Questions about the grid below.
1) Give the top-right entry.
2) Give the first entry in the row that holds the largest entry.
3) Give the entry directly below 198.
4) Give the bottom-left entry.
5) Give the top-left entry.
6) Give the smallest entry in the first row.
7) Give the last entry, reading row by row.
8) Give the entry directly below 116.
161  141  116  122   73  115  106  100
 76   69  199  115  135  127  105  210
 91  117  114   16  154  115  123  160
 90  126  200  140  112  153  139  171
126   37  202   80  103  143    5  165
151   51  165  129  125   33  101  147
 38  112  121   95  203  148  195  176
188  160   79  137   22   93  113   86
115   68  145  198  161   19  175  166
206   71   82  146  111   66   47   86
1) 100
2) 76
3) 146
4) 206
5) 161
6) 73
7) 86
8) 199

Questions about the matrix below.
1) Report the entry just right of the largest entry.
2) Report the entry just right of 178.
3) Report the entry just left of 37.
[[204, 188, 159, 192, 186, 174, 37, 177, 127, 123, 221, 55], [171, 101, 150, 186, 71, 117, 175, 178, 125, 134, 168, 91], [173, 120, 154, 192, 24, 176, 133, 131, 245, 54, 181, 185]]
1) 54
2) 125
3) 174

Read these off the array that follows. Indices start at 0.
1) What is the entry at row 0, column 2?
2) What is the entry at row 2, column 0?
3) What is the entry in row 2 and column 1?
4) What is the top-right entry?
5) What is the entry at row 1, column 0?
6) What is the entry directly above 6.97?
7) What is the entry directly above -9.53?
8) What is the bottom-right entry?
[[ -0.82  -4.56 -16.88   3.48   0.48   9.41  -9.14   5.17]
 [ -1.72  -6.09  15.53   3.64   6.97  -4.21  13.38  -8.77]
 [ 25.10  -7.49  -9.53  -2.27   0.17  -5.18  -5.01  10.30]]
1) -16.88
2) 25.10
3) -7.49
4) 5.17
5) -1.72
6) 0.48
7) 15.53
8) 10.30

Read these off the table that follows.
1) Give the entry in the top-right corner.
2) Give the 1st entry, reading row by row.
3) Give the 3rd smallest entry.
4) Give the bottom-right entry.
5) Give the smallest entry in the last row.
6) Give the bottom-left entry.
7) Give the fourth entry in reading order.
[[ 1.63  0.84  0.52  1.18  3.17 -6.18]
 [ 0.30  2.36 -1.64  5.36 -0.66  0.32]]
1) -6.18
2) 1.63
3) -0.66
4) 0.32
5) -1.64
6) 0.30
7) 1.18

M =
[-1.76  2.31  1.38 -0.75 -3.20  1.10  0.25 -1.59  1.98 -2.99 -4.80  3.45
 -0.65]
The maximum: 3.45
The entry just left of the smallest entry: -2.99
Which number is the minimum?
Answer: -4.80
The entry just left of -2.99: 1.98

Questions about the row below.
1) Report the entry just left of -2.76.
2) Report the entry just right of the smallest entry.
3) Report the entry just right of 5.95.
4) Report the minimum.
5) Report the entry just left of 5.33.
array([ 2.22, -2.76,  1.53,  1.42,  5.33,  3.00,  5.51,  5.95,  6.08,
        0.50])
1) 2.22
2) 1.53
3) 6.08
4) -2.76
5) 1.42

Read these off the table that follows. Rows and columns are numbered from 0.
1) What is the top entry of the column that holds the largest entry?
2) What is the entry in row 0 and column 2?
3) What is the top-left entry?
4) What is the entry in row 2 and column 0?
5) What is the entry directly above 69?
[[44 45 45 45 45]
 [44 23 72 57 64]
 [40 36 39 49 39]
 [72 58 56 25 43]
 [43 52 41 43 45]
 [29 17 27 54 24]
 [31 22 30 54 29]
 [32 80 24 32 41]
 [44 17 79 60 69]
 [57 51 49 35 44]
 [44 43 44 46 44]]
1) 45
2) 45
3) 44
4) 40
5) 41
